Below are the code and all the weights of a small trained network. Each question names an input and a class and asks about switching units off, where a switched-off unit gives its printed mean instead of its output.

import numpy as np


def w(rows, s, z=0):
    codes = np.array(rows[::2]) - 128.0
    scale = np.full(codes.shape[1], s)
    scale[-1] = z or s
    return codes * scale


def norm(h):
    return h / np.sqrt((h * h).mean(-1, keepdims=True) + 1e-5)


def f(y):
    return np.maximum(y, 0)


def log_softmax(a):
    a = a - a.max(-1, keepdims=True)
    return a - np.log(np.exp(a).sum(-1, keepdims=True))


def net(x, mask):
    res = np.array(x, float).reshape(1, 7) / 4 @ E
    u = 0
    for l in range(2):
        y = f(norm(res) @ A[l][:, :-1].T + A[l][:, -1])
        res = res + np.where(mask[u : u + 15], y, B[l][:, -1]) @ B[l][:, :-1]
        u += 15
    return log_softmax(norm(res)[-1] @ U[:, :-1].T + U[:, -1])


A, B = {}, {}
E = w([
[127,67,141,173,187,113,162,160,167,181],'x0',
[143,101,144,209,144,151,120,1,111,95],'x1',
[130,126,123,130,131,127,122,128,128,133],'x2',
[143,90,142,54,151,154,104,115,135,125],'x3',
[137,174,83,115,217,97,143,116,162,59],'x4',
[4,105,142,103,158,87,82,140,110,100],'x5',
[173,92,171,177,143,127,78,233,105,43],'x6',
],0.0067)
A[0] = w([
[123,190,137,107,80,171,5,106,97,145,74],'L0N0',
[144,141,175,118,108,127,130,215,107,83,165],'L0N1',
[60,144,133,117,63,173,200,66,168,177,63],'L0N2',
[162,206,146,187,102,69,149,142,90,149,132],'L0N3',
[82,178,70,68,162,119,86,234,113,186,4],'L0N4',
[172,107,177,76,164,110,103,98,159,170,143],'L0N5',
[253,148,110,114,86,124,166,109,159,129,49],'L0N6',
[55,159,134,224,101,98,172,114,123,110,118],'L0N7',
[127,22,170,160,151,77,195,164,204,180,145],'L0N8',
[17,37,131,119,89,167,133,144,10,148,175],'L0N9',
[2,158,83,107,235,126,159,118,132,36,84],'L0N10',
[111,77,175,20,136,160,99,111,158,89,129],'L0N11',
[129,173,130,182,104,88,154,163,63,128,68],'L0N12',
[61,238,161,184,101,89,181,166,156,147,147],'L0N13',
[118,227,122,75,25,166,113,121,89,36,64],'L0N14',
],0.0071,0.0034)
B[0] = w([
[123,121,63,158,135,134,188,151,130,99,191],'L0N0',
[158,198,102,155,217,55,126,120,42,214,215],'L0N1',
[172,169,181,169,222,75,102,192,2,134,219],'L0N2',
[135,76,89,63,155,195,128,129,170,137,182],'L0N3',
[212,31,168,129,69,37,111,52,220,170,210],'L0N4',
[129,148,48,91,131,175,60,162,148,117,184],'L0N5',
[177,133,168,155,179,216,192,194,180,146,209],'L0N6',
[147,86,97,34,161,212,33,94,143,111,196],'L0N7',
[99,122,3,129,58,138,191,123,72,64,237],'L0N8',
[116,203,159,162,108,152,146,163,168,114,247],'L0N9',
[122,190,156,189,94,175,171,181,179,136,255],'L0N10',
[168,120,51,104,134,182,38,126,118,139,204],'L0N11',
[178,106,144,47,145,172,51,117,92,129,159],'L0N12',
[180,95,66,54,156,163,28,151,149,158,200],'L0N13',
[90,45,46,150,91,117,228,130,106,114,227],'L0N14',
],0.0056,0.0055)
A[1] = w([
[182,155,207,167,113,111,131,151,89,27,117],'L1N0',
[106,112,160,194,115,149,112,34,133,97,17],'L1N1',
[163,157,58,159,167,82,126,109,161,116,222],'L1N2',
[139,74,143,136,202,186,122,60,139,82,156],'L1N3',
[142,146,96,148,134,199,96,189,103,153,171],'L1N4',
[125,93,136,84,164,192,79,122,150,161,116],'L1N5',
[147,51,143,144,156,113,123,201,96,95,123],'L1N6',
[128,111,26,170,92,84,116,139,122,161,174],'L1N7',
[66,56,84,162,183,122,169,144,154,169,2],'L1N8',
[37,112,64,129,100,72,63,139,124,96,161],'L1N9',
[171,156,143,94,97,66,194,190,137,165,53],'L1N10',
[91,200,101,59,148,95,186,87,154,216,144],'L1N11',
[2,140,201,118,122,71,66,129,182,103,76],'L1N12',
[132,81,179,171,8,183,118,163,76,215,88],'L1N13',
[179,181,148,122,135,134,193,132,217,101,117],'L1N14',
],0.0087,0.0028)
B[1] = w([
[115,141,115,121,150,91,145,70,89,175,161],'L1N0',
[197,3,165,12,113,21,138,197,193,198,159],'L1N1',
[25,126,173,95,78,98,90,149,119,87,229],'L1N2',
[138,93,121,66,63,107,105,182,145,187,201],'L1N3',
[67,125,183,131,176,174,103,107,151,117,254],'L1N4',
[166,162,108,180,104,162,75,92,158,77,171],'L1N5',
[144,151,92,147,154,111,129,38,81,196,183],'L1N6',
[132,105,147,107,128,174,125,33,140,38,223],'L1N7',
[164,149,103,80,67,155,197,134,33,90,160],'L1N8',
[212,143,119,144,135,186,214,128,149,164,195],'L1N9',
[143,59,175,129,70,131,128,54,150,168,184],'L1N10',
[177,87,153,213,221,65,66,155,30,117,199],'L1N11',
[180,184,179,180,105,202,193,108,141,199,157],'L1N12',
[41,196,123,110,148,31,134,185,180,54,199],'L1N13',
[25,177,176,165,65,120,154,147,138,152,194],'L1N14',
],0.0073,0.0085)
U = w([
[184,72,138,91,87,63,120,130,189,189,123],'0',
[148,149,124,193,206,76,89,115,9,160,112],'1',
[94,134,156,128,129,161,125,92,144,119,245],'2',
[156,194,144,186,120,209,209,144,180,171,92],'3',
[104,114,18,115,102,134,205,129,89,65,103],'4',
[138,143,66,118,143,184,34,143,172,104,85],'5',
[39,185,153,138,120,74,122,171,174,89,96],'6',
],0.013,0.011)

Each question gives the input, the list of numbers given to net, and the class t.
The units are the neurons (one row each of A and B). Each row of codes is followed by its name. A weight is (code - 128) times the scale printed after its matrix; where a second scale follows, it is the last column's (A, B and U).
mask holds one flag per neuron, layer by layer. A switched-off neuron (its flag False) gives its mean, the last column of its row in B, instead of its output. The means were averaged over made-up inputs and are rounded, as every weight is.
A unit's drop is (log p(t) with every unit on - log p(t) with that unit switched off) / (log p(t) with every unit on - log p(t) with every unit switched off).
The circuit of an input: a set's keep is (log p(t) with only the set's units on - log p(t) with every unit switched off) / (log p(t) with every unit on - log p(t) with every unit switched off). Starting from the 12 units with the biggest drops (on a tie, the unit counted first), units are removed one at a time, each time the one whose removal leaves the highest keep (on an exact tie, the one counted first), for as long as the keep stays at least 0.8.
circuit, biggest first: the units of the circuit, biggest drop first
k most important neurons: the k neurons with the biggest drops, biggest first
k most important neurons of layer l: the k neurons of layer l with the biggest drops, biggest first
input [-2,-4,-4,7,0,7,-8], class 1: circuit, biggest first : (L1N11)
input [-7,-7,-4,-2,3,-8,8], class 1: 4 most important neurons of layer 1 : (L1N6, L1N0, L1N9, L1N3)
input [-8,7,5,4,-8,-6,-6], class 4: 2 most important neurons of layer 0 : (L0N0, L0N14)
input [-1,8,-7,7,-1,-8,1], class 0: circuit, biggest first : (L1N3, L1N1)
input [7,1,0,2,3,7,0], class 3: 2 most important neurons of layer 0 : (L0N10, L0N14)
input [-8,2,3,-5,-5,1,7], class 4: 2 most important neurons : (L0N14, L0N2)
input [3,6,3,-1,0,-4,6], class 0: 2 most important neurons : (L1N3, L0N2)
input [1,0,-5,0,7,-5,6], class 6: 4 most important neurons of layer 1 : (L1N14, L1N2, L1N11, L1N9)
input [8,-7,0,1,-2,7,-5], class 4: 2 most important neurons : (L0N8, L1N8)
input [-7,-3,6,3,-7,-8,-8], class 1: circuit, biggest first : (L0N2, L1N11)
input [1,-6,-5,-6,1,-1,4], class 0: 3 most important neurons : (L0N4, L1N10, L0N11)
input [-6,-3,1,7,-4,7,-4], class 3: 3 most important neurons of layer 0 : (L0N9, L0N8, L0N13)
input [-4,8,-4,-3,-2,-5,8], class 0: circuit, biggest first : (L1N1, L1N3, L0N2)
input [7,-5,-6,4,4,-2,2], class 4: 2 most important neurons : (L0N8, L1N8)
input [-7,-8,-5,3,-3,8,-6], class 0: circuit, biggest first : (L0N4, L1N4)
input [6,4,5,5,1,2,7], class 1: most important neuron of layer 0 : (L0N14)
input [3,5,6,-8,2,-6,7], class 5: 2 most important neurons : (L0N3, L0N7)
input [3,-4,-2,-8,7,2,6], class 5: 3 most important neurons of layer 0 : (L0N13, L0N12, L0N7)
input [-8,-3,-4,5,7,-5,-1], class 4: 2 most important neurons : (L0N14, L0N9)
input [7,-5,4,-2,-1,-2,-3], class 4: circuit, biggest first : (L0N8)
input [7,-1,1,7,2,7,2], class 3: 3 most important neurons : (L1N9, L0N14, L0N10)
input [2,-7,4,4,5,0,-3], class 0: 2 most important neurons : (L0N4, L1N4)
input [0,7,-7,-3,8,-2,6], class 6: 2 most important neurons of layer 0 : (L0N4, L0N10)
input [1,3,4,-3,-4,5,-3], class 3: 2 most important neurons of layer 1 : (L1N12, L1N2)
input [6,6,-7,-8,-5,2,4], class 5: 2 most important neurons : (L0N7, L0N4)
